B, the same points and some others measured another way; then each row and its match in B:
B:
0: 92 -491 201 -323 -155 27 -44 -93 328 48 14 81 -195 145 77 229 24 -208
 -112 -55 -272 246 31
1: -273 512 -285 261 3 -194 394 274 -519 -9 75 -163 -88 -305 198 176 -317
 103 -113 10 381 -215 -205
2: -176 371 -175 266 -4 -224 200 230 -275 -41 -11 -28 28 -197 22 133 -206
 -145 237 -47 234 -185 -88
3: 223 55 27 -126 41 33 -154 23 214 -484 -45 -284 89 -132 199 -124 180 96
 217 187 -233 359 73
4: 109 -323 358 6 -68 32 -188 -112 76 95 -117 171 2 -32 -58 -41 247 -95 225
 -62 -224 -193 -79
5: -249 -397 287 276 -591 31 277 -331 617 -109 -164 40 -335 566 101 180 186
 -216 -226 23 19 49 220
6: 15 15 -50 105 -83 113 53 -30 -25 34 79 64 54 145 19 106 70 -125 -56 103
 69 151 61
7: 115 19 -85 -274 7 176 -116 85 145 -68 89 69 4 -91 9 201 50 -77 -118 120
 -267 371 31
8: 161 -180 358 52 -28 28 -260 -86 47 124 -120 185 81 -188 -183 -81 269 -92
 347 -18 -259 -219 -105
9: -223 373 -220 92 34 -190 304 280 -388 29 72 -83 -93 -313 132 217 -314 50
 -25 -40 252 -143 -173
10: -193 -373 160 -178 -189 151 312 -97 -140 175 82 16 -397 141 371 216 -13
 285 -664 -55 57 -58 -167
11: 332 -208 -117 -462 -53 196 -229 -16 456 -144 153 -27 -4 22 -7 293 16
 -315 -177 209 -465 781 147
12: 211 -243 -156 -356 8 156 -130 38 253 -124 130 66 22 220 102 262 4 -352
 -110 67 -261 608 154
13: 26 -376 138 -146 -96 -17 -52 -3 143 -33 -58 105 -171 97 143 184 39 -276
 -41 -110 -232 38 -47
14: -28 -312 206 13 -140 -69 5 -49 90 53 -81 123 -131 94 57 124 50 -225 73
 -121 -101 -120 -46
15: -105 -87 194 30 -272 43 42 -82 332 -63 -101 69 -197 2 -17 152 106 -60
 -95 45 -184 18 18
16: -228 609 -221 150 36 -389 355 348 -408 108 75 -153 -32 -560 -67 214 -481
 52 266 -42 352 -219 -187
17: 149 -183 178 -62 -63 -27 -108 -56 209 -200 -68 -104 14 1 81 -41 154 -62
 230 47 -179 146 41
18: 13 365 -40 538 -217 -166 -22 -44 266 -28 -78 84 290 60 -443 42 37 -525
 698 143 157 46 239
19: -52 -311 78 13 -138 206 169 -128 -122 -67 39 -62 -190 271 426 52 161 145
 -508 52 40 59 -72
20: 189 -292 139 209 -112 -81 -86 -131 224 -528 -176 -272 26 257 338 -166
 267 -242 259 59 -123 137 100
21: 216 87 240 142 115 311 -245 -116 -306 252 50 188 335 -134 -184 -266 425
 265 228 188 -3 -148 -77
22: -48 -472 192 121 -262 135 224 -266 -51 193 53 40 -182 420 245 102 125
 -32 -392 -2 152 -17 -23
23: 72 213 -8 -314 -25 232 -15 63 -11 121 159 -38 -91 -466 -36 187 5 327
 -384 251 -233 252 -141
24: 120 -340 353 204 -20 44 -189 -151 -78 147 -119 242 164 191 -74 -165 333
 -174 414 -82 -27 -280 -17
25: 61 -228 71 18 -66 -3 1 -37 84 -299 -77 -117 -54 175 290 -10 132 -106 21
 10 -85 118 29
26: 75 -422 209 -451 -148 117 -7 -87 281 103 65 34 -276 -25 104 258 9 45
 -334 6 -319 282 -39
27: -46 144 105 -4 -135 -296 235 49 -72 307 72 -116 -115 -442 -194 212 -324
 8 193 4 128 -104 -149
28: -13 -128 232 220 -435 72 222 -325 294 259 58 -25 -110 165 -169 136 73
 -32 -178 207 122 122 91
29: 163 -118 133 -20 -72 -30 -84 -67 256 -223 -49 -126 69 59 45 -43 137 -95
 286 86 -115 240 122
30: -177 116 -49 -238 24 188 121 153 -176 22 82 78 -187 -180 216 188 -15 328
 -411 26 -48 40 -129
31: 245 -212 253 -355 -176 62 -110 -136 350 212 91 -33 -120 -345 -196 215 6
 -7 -112 176 -389 308 -70
32: -76 -344 228 27 -261 -51 120 -145 273 112 -42 113 -146 258 -20 156 39
 -194 61 -72 8 22 87
33: 76 -135 294 102 119 280 -246 -67 -262 130 -73 311 179 43 -1 -229 457 161
 184 -13 -83 -305 -90
34: 144 -19 -61 -121 -42 15 -68 35 182 -21 76 32 66 -15 -89 179 -32 -273 133
 80 -135 336 94
35: -6 -280 -53 275 -161 12 93 -96 13 -99 -15 76 -2 493 192 124 87 -474 -22
 -30 107 81 107
36: 97 -105 243 260 -5 8 -155 -92 -63 158 -71 241 255 128 -213 -146 259 -192
 556 -35 66 -203 61
37: 38 149 109 143 -112 -147 -11 10 79 162 -9 68 84 -232 -298 100 -48 -209
 380 50 -9 -53 -12
38: -7 -88 131 52 -52 67 25 -52 -82 183 22 152 35 64 -43 44 93 -21 82 -3 65
 -58 -12
39: -7 327 -90 49 -49 132 24 67 -53 54 87 45 80 -202 -105 112 29 59 -36 195
 -1 131 -7
40: 359 271 16 125 49 -127 -280 29 248 -441 -79 -298 326 -289 -120 -198 173
 -175 704 252 -205 306 121
41: 17 161 -76 -179 22 156 -10 94 -57 37 115 49 -11 -195 11 160 7 105 -163
 130 -97 207 -47
42: 97 -817 409 111 -436 -135 178 -435 389 304 9 45 -153 616 -29 148 37 -468
 87 -95 117 105 174
43: -146 236 -103 -16 3 -20 127 180 -134 -12 35 47 -60 -167 55 162 -110 37
 -16 -5 58 -11 -63
44: 114 113 169 -141 -93 -23 -90 13 144 107 17 -42 -63 -516 -197 120 -14 62
 73 146 -276 48 -133
45: 163 -101 78 80 -174 -124 5 -110 213 176 58 26 104 51 -254 145 -62 -394
 327 70 27 206 114
46: 24 413 -12 -301 43 -33 7 236 -114 69 78 -134 -148 -884 -76 205 -199 332
 -152 157 -275 13 -311
47: -12 164 -99 -30 -11 173 65 47 -152 72 121 41 11 -90 53 131 18 95 -213
 142 23 144 -42
48: 393 482 -76 273 -16 2 -206 -53 213 -416 9 -394 415 -285 -173 -246 218
 -59 566 460 -72 429 163
49: -227 32 -10 132 -210 182 171 -21 64 -139 -32 69 -168 193 215 145 136 49
 -356 78 21 30 33
50: 112 269 -228 178 -23 174 46 10 -187 54 169 -17 199 12 -30 85 44 -112 -96
 254 130 247 37
51: 240 -31 337 -76 -59 34 -202 -116 57 348 21 92 95 -438 -357 -3 128 56 264
 132 -230 -66 -132
52: -146 -340 177 89 -178 -60 167 -65 -34 35 -71 68 -221 196 225 126 30 -123
 -123 -137 48 -191 -74
53: -24 -4 -62 157 -13 29 -15 71 -78 -324 -90 -31 -14 84 273 18 142 -155 1 4
 -67 -12 -23
54: -89 -246 261 55 -328 -37 95 -169 359 123 -66 115 -171 129 -119 186 49
 -183 32 -16 -65 -2 71
55: -214 244 234 534 -692 -53 312 -336 641 134 -87 -45 -146 33 -422 178 57
 -114 19 300 140 41 199
56: -219 -251 164 49 -339 117 220 -153 260 -41 -53 60 -295 322 198 180 114
 20 -370 16 4 46 68
57: 67 -91 154 -241 -10 155 -103 12 43 54 23 79 -68 -178 20 77 123 145 -105
 58 -234 83 -82
58: 74 132 78 43 -162 -58 186 -80 -91 351 160 -113 -16 -322 -179 141 -147 97
 -38 173 138 50 -113
59: 12 -219 205 -61 -117 -32 26 -68 118 86 -17 52 -72 33 -12 81 41 -48 119
 -43 -44 11 7
60: 242 -274 -189 -331 -91 131 -93 -22 416 -194 151 -28 4 302 89 310 -32
 -460 -150 140 -262 767 238
61: -171 -69 -8 351 -238 85 172 -86 6 -111 -66 76 -82 374 187 92 146 -204
 -170 23 138 -57 67
62: 27 -25 200 -18 -179 -206 64 -20 120 249 8 6 -85 -310 -237 184 -156 -128
 229 -2 -54 -65 -82
63: -218 632 -227 183 47 -434 308 374 -375 68 30 -139 -23 -614 -103 213 -478
 -21 370 -64 305 -263 -195
64: -203 -70 6 31 -93 43 215 56 -206 10 8 32 -213 39 282 158 -24 81 -321 -63
 90 -122 -127
65: -116 -293 212 -74 -205 53 134 -109 138 133 -8 114 -191 173 72 160 49 11
 -146 -62 -14 4 15
66: -213 -284 284 214 -465 -30 158 -210 503 -120 -193 67 -316 270 45 176 151
 -214 -126 -4 -126 -64 89
67: 22 -187 71 -10 -79 8 39 -32 51 -191 -29 -81 -69 136 245 21 92 -40 -19 13
 -42 108 24
68: -316 167 114 558 -532 -44 215 -179 541 -163 -204 106 -121 295 -180 149
 152 -310 112 109 92 -53 245
69: -175 277 -69 612 -251 -72 35 18 193 -359 -232 78 67 172 -27 37 176 -474
 295 69 21 -145 122
70: -112 -150 89 252 -163 -177 176 -36 -57 107 -47 75 -64 175 31 131 -67
 -296 182 -119 189 -182 -7
71: 169 -290 195 -52 -170 -158 -138 -65 356 -48 -92 17 -56 -45 -112 158 13
 -454 289 -23 -296 115 25

44 -101 -170 139 -23 -299 -220 -321 254 264 180 -35 -98 234 -107 258 3
 32 329 185 -286 163 -28 -172 -112 -239 -> 0
305 -141 -508 106 -71 343 -39 69 -193 -9 205 172 166 -12 -61 262 169 381
 93 -291 -475 28 -689 -330 -228 64 -> 23
91 -494 -92 384 37 103 192 -10 -212 -161 442 413 182 121 -126 -165 17
 -112 218 149 -403 -238 -520 -332 17 300 -> 25
90 -531 -243 310 58 217 146 -83 -272 -143 324 421 139 131 -193 -21 152
 11 280 37 -436 -275 -528 -403 -85 210 -> 67
-29 327 3 87 48 -344 -116 193 147 76 -31 -62 -205 140 144 54 -301 -142
 238 308 231 124 -44 147 27 -49 -> 28
-174 -458 -206 329 236 139 394 -143 -137 -249 51 596 248 -310 -444 222
 132 -17 495 191 95 -616 -175 -390 155 140 -> 24
35 162 -408 309 305 111 231 -117 95 -58 42 216 -22 76 187 -128 -18 -49
 133 547 58 105 -288 -215 -42 -37 -> 53
119 201 120 234 42 71 121 122 -73 197 -122 -4 164 79 482 -219 -6 -268
 -264 363 -267 344 140 -105 -22 114 -> 48
61 191 100 34 -162 -329 -265 402 9 102 64 -122 -166 207 15 133 -371 -67
 269 -76 -16 69 -262 180 17 26 -> 66
-82 253 298 165 -201 -674 -204 -40 8 382 75 -262 -62 15 254 -17 -258
 -187 -70 224 -210 405 289 66 208 -349 -> 17
35 272 -22 21 -249 -456 -277 -3 -10 350 10 -255 0 -147 88 324 -120 173
 -16 -133 -245 350 56 -8 84 -419 -> 57
-53 -269 -4 36 -130 -315 -179 4 -335 -35 207 149 -117 -24 -164 272 48 83
 306 -120 -109 -218 -117 -112 -32 -23 -> 52
-137 -103 -229 297 167 -86 211 -150 39 -41 46 285 89 -154 -238 148 -55 1
 384 265 52 -226 -179 -239 165 -134 -> 4
42 203 -266 216 99 -270 -84 -240 367 222 127 -68 -107 201 80 70 -151 -13
 221 413 -104 312 -116 -99 -34 -275 -> 31
126 289 -301 72 263 354 63 612 -21 -259 -193 204 -237 347 145 -54 -275
 -129 375 227 367 -179 -591 137 -206 406 -> 55
123 -565 -391 200 108 230 50 -221 -40 -143 312 445 79 139 -339 262 249
 135 462 39 -293 -339 -458 -418 -229 210 -> 13
212 131 -85 -228 -116 275 -295 623 -229 7 -332 -11 -128 198 39 443 -4
 114 255 -411 6 -118 -254 132 -349 308 -> 68
289 43 -380 163 93 162 8 -54 270 65 183 141 129 86 103 151 59 120 90 219
 -196 207 -332 -218 -215 136 -> 7
47 39 95 -39 -16 -358 -230 -55 148 119 21 14 -117 45 114 316 60 -83 170
 264 124 92 344 14 -175 90 -> 35
-190 258 29 -44 94 -563 -193 -115 -74 54 -126 -27 -378 -35 213 210 6 -90
 194 436 448 71 445 95 -53 -211 -> 70
97 6 -82 201 -145 -435 -221 -121 203 231 373 -95 -41 161 -37 101 -211 37
 195 110 -336 261 -258 -81 34 -211 -> 26
92 -123 -79 355 -73 45 50 -133 -165 261 147 10 164 203 151 -173 12 -77
 -66 101 -718 266 -256 -313 25 -163 -> 3
-35 97 39 54 -162 -487 -233 68 -62 144 122 -80 -134 -15 -7 220 -180 38
 201 -8 -43 84 -44 47 67 -192 -> 65
31 -443 -65 34 -10 -63 -44 94 -425 -292 278 424 -68 -37 -146 207 194 51
 313 -32 43 -440 -231 -178 -163 362 -> 62
100 31 12 1 -220 -269 -215 177 -248 79 142 -19 -10 -101 77 233 -25 138
 18 -172 -175 86 -125 -36 -39 -13 -> 44
-64 349 -227 32 286 -190 65 61 -271 -251 -42 200 -323 -105 462 -78 93
 -48 -13 603 595 35 80 18 -137 86 -> 2
176 -428 -124 172 -51 268 -48 407 -131 -163 244 310 22 388 -336 101 -163
 -41 544 -243 -315 -403 -790 -119 -137 446 -> 5
238 -246 -165 -6 -7 97 -151 -96 26 50 115 175 57 91 13 348 290 100 150
 41 -225 2 -7 -227 -356 238 -> 34
217 207 -118 -98 -5 -32 -151 84 25 85 -81 21 21 -130 283 357 193 117 -88
 118 74 213 193 -59 -272 156 -> 50
64 -110 133 46 -406 -437 -334 80 -271 268 251 -144 39 -48 -72 277 -82
 156 53 -385 -510 142 -140 -66 55 -218 -> 19
-221 555 123 118 -147 -618 16 63 52 318 -254 -208 155 -633 36 347 -297
 90 -23 41 202 218 358 79 462 -568 -> 33
86 493 -250 35 56 -227 -113 -7 122 170 -80 -131 -104 -90 338 167 -55 115
 -57 285 131 385 29 9 -71 -234 -> 47
265 -151 -511 162 208 534 239 210 -155 -323 129 483 169 -74 8 102 186
 181 154 83 -4 -240 -624 -299 -249 457 -> 39
